Below is a small trained network, with its code and all its weights. Each question gives an input and a class and asks what happens when units are switched off, that is, made to give their printed mean instead of their output.

import numpy as np


def w(rows, s, z=0):
    codes = np.array(rows[::2]) - 128.0
    scale = np.full(codes.shape[1], s)
    scale[-1] = z or s
    return codes * scale


def f(y):
    return np.maximum(y, 0)


def log_softmax(a):
    a = a - a.max(-1, keepdims=True)
    return a - np.log(np.exp(a).sum(-1, keepdims=True))


def net(x, mask):
    res = np.array(x, float).reshape(1, 3) / 4 @ E
    y = f(res @ A[0][:, :-1].T + A[0][:, -1])
    res = res + np.where(mask, y, B[0][:, -1]) @ B[0][:, :-1]
    return log_softmax(res[-1] @ U[:, :-1].T + U[:, -1])


A, B = {}, {}
E = w([
[156,111,48,187,26],'x0',
[204,15,239,149,125],'x1',
[72,168,249,196,82],'x2',
],0.011)
A[0] = w([
[158,116,77,93,163,89],'n1',
[115,48,44,163,95,92],'n2',
[100,162,105,143,131,81],'n3',
[146,124,99,218,71,58],'n4',
[152,76,74,75,152,155],'n5',
[214,114,81,60,149,80],'n6',
[40,134,187,171,79,140],'n7',
[115,119,118,141,104,248],'n8',
[149,140,91,165,75,72],'n9',
[163,115,84,194,86,56],'n10',
[150,128,100,191,117,227],'n11',
[91,103,108,171,161,107],'n12',
[141,137,126,165,58,131],'n13',
[103,197,82,124,137,85],'n14',
[151,86,156,140,112,76],'n15',
[7,160,81,132,111,110],'n16',
[130,111,109,160,124,153],'n17',
[172,105,77,88,141,61],'n18',
[90,158,178,145,58,63],'n19',
[101,152,161,186,118,67],'n20',
[92,206,72,131,139,109],'n21',
[161,41,145,127,126,83],'n22',
[85,179,101,102,145,109],'n23',
[99,115,178,88,203,129],'n24',
[102,181,189,167,113,86],'n25',
[163,146,126,94,170,154],'n26',
[203,61,170,173,118,96],'n27',
[92,156,169,83,228,78],'n28',
[185,121,99,103,134,145],'n29',
[201,43,179,147,155,79],'n30',
],0.016,0.014)
B[0] = w([
[103,111,113,178,128,187],'n1',
[139,143,93,133,170,207],'n2',
[139,130,84,123,92,153],'n3',
[168,166,18,127,181,186],'n4',
[88,91,154,160,135,231],'n5',
[81,114,111,195,132,209],'n6',
[82,86,132,170,145,247],'n7',
[102,87,225,81,145,241],'n8',
[164,156,41,126,146,170],'n9',
[163,164,3,129,152,177],'n10',
[134,98,178,71,174,235],'n11',
[130,116,114,128,128,129],'n12',
[123,145,88,102,161,195],'n13',
[147,115,107,116,82,190],'n14',
[145,126,101,132,98,171],'n15',
[153,102,133,116,80,213],'n16',
[129,137,123,107,145,168],'n17',
[93,159,87,181,118,180],'n18',
[89,141,92,196,129,189],'n19',
[103,119,111,184,126,173],'n20',
[134,121,130,100,72,214],'n21',
[155,120,131,131,86,197],'n22',
[152,96,122,118,104,188],'n23',
[141,136,78,89,155,215],'n24',
[91,126,96,161,135,203],'n25',
[109,117,135,124,149,183],'n26',
[149,120,111,107,67,237],'n27',
[183,182,43,100,186,209],'n28',
[87,112,141,136,130,193],'n29',
[155,118,99,112,83,237],'n30',
],0.015)
U = w([
[164,91,127,93,9,113],'0',
[70,93,126,192,133,96],'1',
[175,132,103,82,200,99],'2',
[100,73,198,23,160,251],'3',
[153,170,173,109,140,103],'4',
[192,186,149,126,109,106],'5',
],0.016,0.013)

Each question gives the input, the list of numbers given to net, and the class t.
The units are the neurons (one row each of A and B). Each row of codes is followed by its name. A weight is (code - 128) times the scale printed after its matrix; where a second scale follows, it is the last column's (A, B and U).
mask holds one flag per neuron, in row order. A switched-off neuron (its flag False) gives its mean, the last column of its row in B, instead of its output. The means were averaged over made-up inputs and are rounded, as every weight is.
A unit's drop is (log p(t) with every unit on - log p(t) with that unit switched off) / (log p(t) with every unit on - log p(t) with every unit switched off).
The circuit of an input: a set's keep is (log p(t) with only the set's units on - log p(t) with every unit switched off) / (log p(t) with every unit on - log p(t) with every unit switched off). Starting from the 12 units with the biggest drops (on a tie, the unit counted first), units are removed one at a time, each time the one whose removal leaves the highest keep (on an exact tie, the one counted first), for as long as the keep stays at least 0.8.
circuit, biggest first: the units of the circuit, biggest drop first
unit that matters most: the unit with the biggest drop
top k neurons: the k neurons with the biggest drops, biggest first
drop when u is switched off: that unit's drop, to one decimal
input [-6,-7,5], class 0: circuit, biggest first => [n16]
input [7,-7,3], class 0: top 2 neurons => [n16 n21]
input [-3,-1,-3], class 3: circuit, biggest first => [n4 n10]
input [8,7,8], class 1: top 3 neurons => [n7 n19 n20]
input [-8,-7,7], class 2: top 3 neurons => [n28 n24 n27]
input [-7,0,-7], class 1: top 2 neurons => [n6 n5]
input [-2,-3,3], class 3: top 2 neurons => [n27 n30]
input [4,-6,-7], class 1: top 3 neurons => [n6 n5 n1]
input [5,-6,-1], class 0: top 2 neurons => [n21 n16]
input [-5,2,-5], class 1: top 3 neurons => [n6 n5 n11]
input [3,-6,6], class 0: top 4 neurons => [n16 n21 n14 n6]
input [-1,-8,-7], class 0: top 3 neurons => [n21 n14 n16]
input [7,-6,-3], class 2: top 3 neurons => [n2 n4 n10]
input [-5,7,-6], class 0: unit that matters most => n30
input [0,8,-7], class 0: drop when n22 is switched off => 0.2
input [7,2,-3], class 2: drop when n4 is switched off => 0.0
input [7,-3,6], class 2: drop when n6 is switched off => 0.1
